Below is a small trained network, with its code and all its weights. Each question gives an input and a target symbol and asks what happens when units are switched off, that is, made to give their printed mean instead of their output.

import numpy as np


def w(rows, s, z=0):
    codes = np.array(rows[::2]) - 128.0
    scale = np.full(codes.shape[1], s)
    scale[-1] = z or s
    return codes * scale


def softmax(a):
    e = np.exp(a - a.max(-1, keepdims=True))
    return e / e.sum(-1, keepdims=True)


def log_softmax(a):
    a = a - a.max(-1, keepdims=True)
    return a - np.log(np.exp(a).sum(-1, keepdims=True))


def net(x, mask):
    ids = ['βδζλξπτψω'.index(c) for c in x.split()]
    T = len(ids)
    res = E[ids] + P[:T]
    u = 0
    for l in range(3):
        r = res
        for j in range(3):
            rows = slice(3 * j, 3 * j + 3)
            q, k, v = (r @ M[l][rows].T for M in (Q, K, V))
            z = softmax(np.where(np.tri(T) > 0, q @ k.T / 3**0.5, -1e9)) @ v
            o = O[l][rows]
            res = res + np.where(mask[u + j], z, o[:, -1]) @ o[:, :-1]
        u += 3
    return log_softmax(res[-1] @ U[:, :-1].T + U[:, -1])


Q, K, V, O = {}, {}, {}, {}
E = w([
[120,168,80],'β',
[119,165,77],'δ',
[122,166,75],'ζ',
[182,180,96],'λ',
[183,197,134],'ξ',
[124,198,165],'π',
[133,186,126],'τ',
[49,189,148],'ψ',
[190,128,7],'ω',
],0.011)
P = w([
[133,109,144],'0',
[165,98,201],'1',
[126,236,87],'2',
[214,154,226],'3',
[126,246,82],'4',
[228,155,239],'5',
[80,151,59],'6',
[217,73,244],'7',
],0.011)
Q[0] = w([
[131,87,149],'L0H0',
[125,138,125],'L0H0',
[128,141,120],'L0H0',
[127,82,157],'L0H1',
[226,158,186],'L0H1',
[143,126,59],'L0H1',
[96,161,145],'L0H2',
[111,252,195],'L0H2',
[79,201,124],'L0H2',
],0.021)
K[0] = w([
[134,105,146],'L0H0',
[131,130,130],'L0H0',
[125,136,120],'L0H0',
[76,104,110],'L0H1',
[127,19,217],'L0H1',
[103,203,134],'L0H1',
[146,150,124],'L0H2',
[254,48,214],'L0H2',
[187,195,172],'L0H2',
],0.019)
V[0] = w([
[150,49,132],'L0H0',
[156,54,89],'L0H0',
[117,2,204],'L0H0',
[155,113,164],'L0H1',
[119,101,116],'L0H1',
[128,37,146],'L0H1',
[140,108,111],'L0H2',
[109,123,135],'L0H2',
[91,109,114],'L0H2',
],0.0078)
O[0] = w([
[156,190,158,60],'L0H0',
[119,168,175,70],'L0H0',
[220,254,121,1],'L0H0',
[119,100,109,137],'L0H1',
[120,150,122,102],'L0H1',
[83,126,91,67],'L0H1',
[115,150,132,115],'L0H2',
[145,131,129,115],'L0H2',
[153,167,122,81],'L0H2',
],0.009,0.0069)
Q[1] = w([
[128,174,139],'L1H0',
[134,75,252],'L1H0',
[124,115,61],'L1H0',
[138,142,125],'L1H1',
[77,75,93],'L1H1',
[184,196,144],'L1H1',
[113,177,94],'L1H2',
[153,50,200],'L1H2',
[104,190,64],'L1H2',
],0.018)
K[1] = w([
[169,153,130],'L1H0',
[54,32,245],'L1H0',
[114,139,69],'L1H0',
[124,171,113],'L1H1',
[136,55,168],'L1H1',
[118,250,75],'L1H1',
[104,230,116],'L1H2',
[148,12,133],'L1H2',
[113,222,126],'L1H2',
],0.017)
V[1] = w([
[76,149,102],'L1H0',
[120,104,183],'L1H0',
[59,94,193],'L1H0',
[198,185,169],'L1H1',
[127,38,9],'L1H1',
[253,160,104],'L1H1',
[124,181,114],'L1H2',
[201,153,80],'L1H2',
[117,102,209],'L1H2',
],0.014)
O[1] = w([
[125,170,94,150],'L1H0',
[147,76,110,175],'L1H0',
[165,75,60,254],'L1H0',
[187,51,86,66],'L1H1',
[27,136,205,180],'L1H1',
[143,8,122,54],'L1H1',
[89,114,93,40],'L1H2',
[132,53,112,65],'L1H2',
[185,183,101,183],'L1H2',
],0.016,0.0054)
Q[2] = w([
[133,74,252],'L2H0',
[112,165,137],'L2H0',
[130,118,227],'L2H0',
[38,83,179],'L2H1',
[174,217,117],'L2H1',
[229,223,49],'L2H1',
[141,125,105],'L2H2',
[185,169,136],'L2H2',
[255,189,81],'L2H2',
],0.015)
K[2] = w([
[181,104,199],'L2H0',
[105,148,133],'L2H0',
[144,115,184],'L2H0',
[213,92,244],'L2H1',
[111,117,67],'L2H1',
[24,156,7],'L2H1',
[129,127,149],'L2H2',
[169,120,130],'L2H2',
[233,127,216],'L2H2',
],0.02)
V[2] = w([
[73,157,48],'L2H0',
[2,142,44],'L2H0',
[210,172,219],'L2H0',
[161,113,123],'L2H1',
[165,88,220],'L2H1',
[202,119,163],'L2H1',
[220,90,197],'L2H2',
[13,150,21],'L2H2',
[217,180,254],'L2H2',
],0.0066)
O[2] = w([
[138,112,254,221],'L2H0',
[173,114,153,253],'L2H0',
[97,82,65,127],'L2H0',
[132,138,166,74],'L2H1',
[106,95,214,26],'L2H1',
[114,154,193,47],'L2H1',
[114,134,56,77],'L2H2',
[157,135,206,151],'L2H2',
[92,70,110,212],'L2H2',
],0.0072,0.0039)
U = w([
[118,64,75,113],'β',
[115,146,126,87],'δ',
[8,102,82,101],'ζ',
[180,43,150,189],'λ',
[225,136,98,179],'ξ',
[115,143,122,144],'π',
[110,214,86,2],'τ',
[95,123,81,179],'ψ',
[120,149,126,110],'ω',
],0.012,0.0064)

Each question gives the input, a string of symbols that net reads in full, and the target symbol t.
The units are the heads (3 rows each of Q, K, V and O). Each row of codes is followed by its name. A weight is (code - 128) times the scale printed after its matrix; where a second scale follows, it is the last column's (O and U).
mask holds one flag per head, layer by layer. A switched-off head (its flag False) gives its mean, the last column of its rows in O, instead of its output. The means were averaged over made-up inputs and are rounded, as every weight is.
A unit's drop is (log p(t) with every unit on - log p(t) with that unit switched off) / (log p(t) with every unit on - log p(t) with every unit switched off).
The circuit of an input: a set's keep is (log p(t) with only the set's units on - log p(t) with every unit switched off) / (log p(t) with every unit on - log p(t) with every unit switched off). Starting from all 9 units, units are removed one at a time, each time the one whose removal leaves the highest keep (on an exact tie, the one counted first), for as long as the keep stays at least 0.8.
units of the circuit, in order: the units of the circuit, biggest drop first
unit that matters most: the unit with the biggest drop
heads that matter: for each layer, one digit per head in row order, 1 if its drop is at least 0.15 and else 0, layers parted by /
drop of u: that unit's drop, to one decimal
input π ξ τ ψ ζ, target τ: units of the circuit, in order : L1H0
input λ ζ λ ξ β, target β: heads that matter : 100 / 010 / 001
input ψ ψ ω ω ξ ψ β ψ, target ξ: units of the circuit, in order : L1H0, L1H1
input ω ψ ψ ψ δ π β ζ, target β: units of the circuit, in order : L2H2, L1H0
input β τ ψ π, target ξ: heads that matter : 011 / 111 / 000
input τ ξ ω, target β: units of the circuit, in order : L0H0, L1H1
input ξ τ λ ω ω, target ζ: heads that matter : 000 / 010 / 100
input ψ ψ ω ξ ψ, target β: units of the circuit, in order : L0H0, L1H1
input δ λ ω ψ ζ ψ β ζ, target ξ: heads that matter : 100 / 101 / 010
input ω ω τ τ, target λ: units of the circuit, in order : L1H0, L1H2
input ζ ξ π δ δ ω τ, target ζ: units of the circuit, in order : L1H1, L0H0
input λ ω λ, target ζ: heads that matter : 000 / 110 / 100
input ψ τ ζ ψ π ω λ, target ζ: heads that matter : 100 / 010 / 100
input ζ ζ ξ λ ψ β δ π, target β: units of the circuit, in order : L1H2, L1H0, L2H2, L2H0
input λ ψ ω, target τ: unit that matters most : L0H0
input ω ω ψ ζ ψ ξ δ ξ, target ζ: heads that matter : 110 / 011 / 101
input ψ ζ ξ ω τ ξ π λ, target β: units of the circuit, in order : L2H2, L2H0
input ψ τ π ψ β, target τ: heads that matter : 010 / 111 / 010
input π ξ β ω β, target ζ: heads that matter : 100 / 010 / 100
input ξ ω δ, target ζ: units of the circuit, in order : L1H1
input β λ ω π δ, target ξ: heads that matter : 100 / 010 / 000
input δ ξ δ ξ π ξ δ, target β: heads that matter : 100 / 010 / 001
input π ξ λ λ δ π, target β: heads that matter : 000 / 101 / 101
input ω β ξ ω, target λ: heads that matter : 100 / 011 / 011
input λ ω ζ ψ ξ ξ ψ β, target ξ: units of the circuit, in order : L0H0, L1H2
input ξ ω ζ, target ζ: heads that matter : 000 / 110 / 100
input τ ψ ξ λ π ψ π, target τ: units of the circuit, in order : L1H1
input ω π π, target ξ: drop of L1H1 : 1.9
input ψ π λ ξ ξ, target β: drop of L1H1 : 1.3
input δ ψ ξ, target τ: drop of L0H1 : 0.2
